Below is a small trained network, with its code and all its weights. Each question gives an input and a target symbol and asks what happens when units are switched off, that is, made to give their printed mean instead of their output.

import numpy as np


def w(rows, s, z=0):
    codes = np.array(rows[::2]) - 128.0
    scale = np.full(codes.shape[1], s)
    scale[-1] = z or s
    return codes * scale


def norm(h):
    return h / np.sqrt((h * h).mean(-1, keepdims=True) + 1e-5)


def f(y):
    return np.maximum(y, 0)


def softmax(a):
    e = np.exp(a - a.max(-1, keepdims=True))
    return e / e.sum(-1, keepdims=True)


def log_softmax(a):
    a = a - a.max(-1, keepdims=True)
    return a - np.log(np.exp(a).sum(-1, keepdims=True))


def net(x, mask):
    ids = ['ΞΠΦΨΩαβγδεζηλστ'.index(c) for c in x.split()]
    T = len(ids)
    res = E[ids] + P[:T]
    r = norm(res)
    for j in range(3):
        rows = slice(2 * j, 2 * j + 2)
        q, k, v = (r @ M[0][rows].T for M in (Q, K, V))
        z = softmax(np.where(np.tri(T) > 0, q @ k.T / 2**0.5, -1e9)) @ v
        o = O[0][rows]
        res = res + np.where(mask[j], z, o[:, -1]) @ o[:, :-1]
    y = f(norm(res) @ A[0][:, :-1].T + A[0][:, -1])
    res = res + np.where(mask[3:7], y, B[0][:, -1]) @ B[0][:, :-1]
    return log_softmax(norm(res)[-1] @ U[:, :-1].T + U[:, -1])


Q, K, V, O, A, B = {}, {}, {}, {}, {}, {}
E = w([
[5,182,178,73,62],'Ξ',
[236,164,151,180,192],'Π',
[79,122,175,125,220],'Φ',
[123,159,65,179,198],'Ψ',
[130,134,87,99,3],'Ω',
[39,175,128,47,106],'α',
[7,74,198,155,73],'β',
[115,161,124,45,130],'γ',
[146,243,20,189,116],'δ',
[127,164,108,198,142],'ε',
[69,129,158,140,114],'ζ',
[155,237,73,252,190],'η',
[172,110,140,69,104],'λ',
[129,103,170,16,101],'σ',
[134,129,107,57,91],'τ',
],0.016)
P = w([
[150,83,111,159,117],'0',
[148,114,65,49,125],'1',
[141,226,135,141,46],'2',
[133,80,123,159,117],'3',
[134,120,49,57,157],'4',
[192,188,171,121,59],'5',
[132,79,121,162,117],'6',
[94,117,46,51,178],'7',
[192,187,170,134,71],'8',
[130,75,124,159,116],'9',
[120,96,45,51,184],'10',
[187,199,254,155,112],'11',
],0.011)
Q[0] = w([
[117,8,61,176,217],'h0',
[147,95,9,84,98],'h0',
[112,111,89,157,145],'h1',
[114,61,163,192,29],'h1',
[137,117,214,118,227],'h2',
[195,167,30,137,197],'h2',
],0.012)
K[0] = w([
[184,137,84,213,22],'h0',
[207,179,73,151,1],'h0',
[127,128,85,247,89],'h1',
[185,87,76,132,32],'h1',
[160,84,124,165,245],'h2',
[252,230,14,242,215],'h2',
],0.0083)
V[0] = w([
[54,102,153,97,232],'h0',
[115,115,129,109,143],'h0',
[138,142,95,217,50],'h1',
[78,108,150,117,204],'h1',
[169,180,211,188,94],'h2',
[156,192,76,166,2],'h2',
],0.009)
O[0] = w([
[153,96,204,179,84,241],'h0',
[64,24,157,173,147,140],'h0',
[137,43,130,165,105,2],'h1',
[15,156,73,2,211,248],'h1',
[120,135,167,90,99,131],'h2',
[71,143,159,75,111,41],'h2',
],0.0071,0.0047)
A[0] = w([
[187,254,243,132,90,159],'n0',
[134,111,56,192,102,3],'n1',
[100,131,152,160,216,110],'n2',
[146,93,174,234,186,79],'n3',
],0.0085,0.0027)
B[0] = w([
[193,163,224,230,45,253],'n0',
[2,154,65,72,31,143],'n1',
[174,182,6,63,58,209],'n2',
[150,29,157,128,209,216],'n3',
],0.0098,0.0068)
U = w([
[118,208,208,115,26,191],'Ξ',
[227,152,205,138,165,191],'Π',
[171,45,74,117,216,112],'Φ',
[144,124,93,111,98,57],'Ψ',
[136,111,86,103,34,78],'Ω',
[59,154,169,74,111,119],'α',
[96,83,162,107,122,94],'β',
[118,224,138,29,204,174],'γ',
[141,158,80,125,74,42],'δ',
[80,53,78,140,85,172],'ε',
[109,63,149,115,123,100],'ζ',
[134,151,54,193,109,52],'η',
[239,75,79,61,46,2],'λ',
[185,59,177,2,89,21],'σ',
[169,121,66,56,38,94],'τ',
],0.0098,0.0037)

Each question gives the input, a string of symbols that net reads in full, and the target symbol t.
The units are the heads (2 rows each of Q, K, V and O) and the neurons (one row each of A and B). Each row of codes is followed by its name. A weight is (code - 128) times the scale printed after its matrix; where a second scale follows, it is the last column's (O, A, B and U).
mask holds one flag per unit, heads first, then neurons. A switched-off unit (its flag False) gives its mean, the last column of its rows in O or B, instead of its output. The means were averaged over made-up inputs and are rounded, as every weight is.
A unit's drop is (log p(t) with every unit on - log p(t) with that unit switched off) / (log p(t) with every unit on - log p(t) with every unit switched off).
The circuit of an input: a set's keep is (log p(t) with only the set's units on - log p(t) with every unit switched off) / (log p(t) with every unit on - log p(t) with every unit switched off). Starting from all 7 units, units are removed one at a time, each time the one whose removal leaves the highest keep (on an exact tie, the one counted first), for as long as the keep stays at least 0.8.
units of the circuit, in order: the units of the circuit, biggest drop first
most important unit: the unit with the biggest drop
k most important neurons: the k neurons with the biggest drops, biggest first
heads that matter: for each layer, one digit per head in row order, 1 if its drop is at least 0.15 and else 0, layers parted by /
drop when u is switched off: that unit's drop, to one decimal
input α γ Ξ Φ γ η Φ Ω Ψ, target Ξ: units of the circuit, in order => h2; n0
input Φ Φ Ω Φ Ψ δ, target Ξ: heads that matter => 001
input Π ζ ε Π ε Ω γ, target γ: units of the circuit, in order => h0
input Ξ Ξ ε Ψ δ ζ λ Ξ Φ τ Π, target γ: units of the circuit, in order => h0; h1
input Φ σ Π Φ Π γ Φ, target Φ: units of the circuit, in order => h2; n0
input Π Π ζ Φ σ Φ Φ σ, target γ: units of the circuit, in order => h1; h0
input ε τ ε Ω λ Φ Ψ α Φ λ σ, target γ: units of the circuit, in order => h0; h1
input Φ τ δ τ Φ Φ α λ Π, target Ξ: units of the circuit, in order => h2; n0
input Φ α Φ, target Π: heads that matter => 101
input Π σ Φ Φ Π, target γ: heads that matter => 010
input η Φ ζ ε η η σ Φ σ γ, target γ: heads that matter => 000
input δ Φ Π, target Ξ: heads that matter => 011
input ζ Φ Φ η Π ε η ε, target γ: heads that matter => 101
input σ τ ε α γ Ψ, target Ξ: heads that matter => 001
input Φ Φ Ψ Φ ζ, target γ: most important unit => h1
input λ Φ ε η Φ Φ η δ, target γ: 2 most important neurons => n2; n0
input Φ ε Π Π Ξ σ ε, target ε: drop when n1 is switched off => 0.5
input ζ λ γ α Φ Φ σ Φ τ Φ τ, target γ: drop when n2 is switched off => 0.1
input Φ ζ τ τ Π σ Φ γ Π γ ε, target γ: drop when n2 is switched off => 0.0
input β η σ Φ ζ, target γ: units of the circuit, in order => h0
